[138 131 126 150 149 136 130] : mola
[126 135 101 136 134 103 143] : kurif
[153 122 184  37 133 140 153] : zanif
[149 131 126 150 149 138 132] : Baro
[138 131 126 150 123 138 121] : zutoz
[ 92 122 184  37 133 142  49] : Sogas
key -> tag
[135] -> q_195
[137] -> q_13
[136] -> q_927
[143] -> q_913
[150] -> q_322
join kurif 3: 	q_927
find: [ 92 122 184  37 133 142  49]	Sogas
find: [153 122 184  37 133 140 153]	zanif
count zanif: [122]	1
count Baro: [132]	1

[132 120 106 150 116 141 161 132  95  97  88 112  99 117 150 145 113 142
  91 148 123 111 120 152 169 139 121 135 132 164 131 165 118 210 142  88
 111 128  99 105 159 121 141 100 116 143 107 117 107 114 142 133 111 110
  92] -> dudur
[125 123 114 166 161 118 101 130 170 171 168 151 124 142  93 142 133 142
 132 155 114 117 112 106 144 111 144 135 125 116 140 129 155 210 127 116
 141 149 124 168 159 137 133  88 141 136 146 131 119 125 124 109 108 132
 161] -> Dum
[103 141 113 145 126 140 102 100 123 140 109 104 125  56 190 118 114 142
 104 112 152 144 106 115 145 118 180 135 103 139 128 124  88 210 129 117
  71  84 125 148 159 141 181 191 108  81 131 126 132 155  81  50 144 140
 116] -> nakad
[125 107 126 115 159 133 179 112 181 173 150 139 140 103  75 104 112 142
 106 189 121  91 132 195 145 114 158 135 125 125 111 163 140 210 111 135
 117 112 140 133 159 184 107 117 128 124 155 155 136 126 112 173 130 125
 110] -> kuf
[131 118 127 144 153 134 158 121 183 197 147 142 140  95 102 110 107 142
 126 189 127 105 142 196 131 129 152 135 131 126 100 157 152 210 118 126
 103 157 140 149 159 158 105 113 140  95 162 153 131 111 116 167 121  49
  93] -> zoni
[100 134 104 132 125 133 105  96 145 138  97 105 111  47 169 126 119 142
  93 113 163 142  91 116 148 102 163 135 100 141 128 123  97 210 129  97
  83  98 111 141 159 148 183 187  91 139 138 118 139 160  94  51  16 130
 133] -> nife
[156 111 112  76 130  92 103 126  90 148 163 153 139 123 135 118 130 142
 142 192 104 124 150 120 169 126 111 135 156 155 125 107 135 210 139 162
 186 141 139  95 159 118 103 175 162  98 144 110 124 142  91 139 140 113
 124] -> Mida
[128 120 109 185 175  89 132 132 152 186 144 139 140 132 109 147 127 142
 106 160 136 118 117 108 141  99 137 135 128 121 146 114 148 210 150 124
 165 131 140 169 159 147 138 108 148 155 141 163 122 132 113 161  66 120
 149] -> posum
[117 158 140 112  72 140 159 132 113 114 144  83 183 158 113  85  92 142
 156 127 149 126 140  99 137 133 154 135 117  98 133 120 102 210 155 107
 171  86 183 120 159 116 173 147 164 130 163 187 114 110 158 148 185  89
 125] -> mig
tags:
[113] -> q_16
[142] -> q_112
[129] -> q_260
[155] -> q_546
[156] -> q_236
[154] -> q_534
[141] -> q_591
[114] -> q_412
join mig 34: 	q_546
count nife: [160]	1
count kuf: [126]	2
find: [131 118 127 144 153 134 158 121 183 197 147 142 140  95 102 110 107 142
 126 189 127 105 142 196 131 129 152 135 131 126 100 157 152 210 118 126
 103 157 140 149 159 158 105 113 140  95 162 153 131 111 116 167 121  49
  93]	zoni

[124  99 131 115 123]  Bof
[124  99 133 115 123]  gop
[113 154 143 115  94]  sen
[124 228 140 176 123]  fize
[123 123 123 115 122]  peku
[124 124  71 124 124]  tugus
[124 124 140 124 140]  Fak
[124 119 140 115 125]  Bosim
[124  79 140 123 102]  mab
[130 138 164 105 124]  piba
count tugus: [124]	4
count Fak: [124]	3
count tugus: [125]	0
Table of tags by key:
[143] -> q_290
[140] -> q_241
[141] -> q_129
[115] -> q_756
[142] -> q_873
[123] -> q_803
[139] -> q_832
[114] -> q_289
join Bosim 2: 	q_241
find: [124  99 133 115 123]	gop
count peku: [121]	0

[142 142 121 142] : guk
[127 118 143 136] : Bega
[141 213 132 117] : Dozi
[ 87 177  75  84] : Lema
[ 31 193  57   8] : diz
[193  67 199 193] : rupag
[118  14 249  96] : gogo
count diz: [31]	1
count rupag: [199]	1
count guk: [142]	3
Table of tags by key:
[142] -> q_914
[136] -> q_179
[194] -> q_860
[193] -> q_265
[141] -> q_825
join guk 3: 	q_914
count rupag: [193]	2
find: [141 213 132 117]	Dozi
count gogo: [14]	1

[143 136 130 109 140 129 120 142]  puti
[143  55 224 153 117 223 124 142]  munan
[143 130 130 109 140 129 144 142]  fofet
count munan: [143]	1
tags:
[153] -> q_619
[142] -> q_693
[109] -> q_175
[117] -> q_19
join munan 3: 	q_619
find: [143 130 130 109 140 129 144 142]	fofet

[ 75 120 131 132] -> tidu
[131 131 131 184] -> loros
[132 140 131 102] -> zaze
Table of tags by key:
[102] -> q_911
[131] -> q_616
[132] -> q_256
join zaze 0: 	q_256
find: [ 75 120 131 132]	tidu
find: [131 131 131 184]	loros
count zaze: [131]	1
count loros: [131]	3

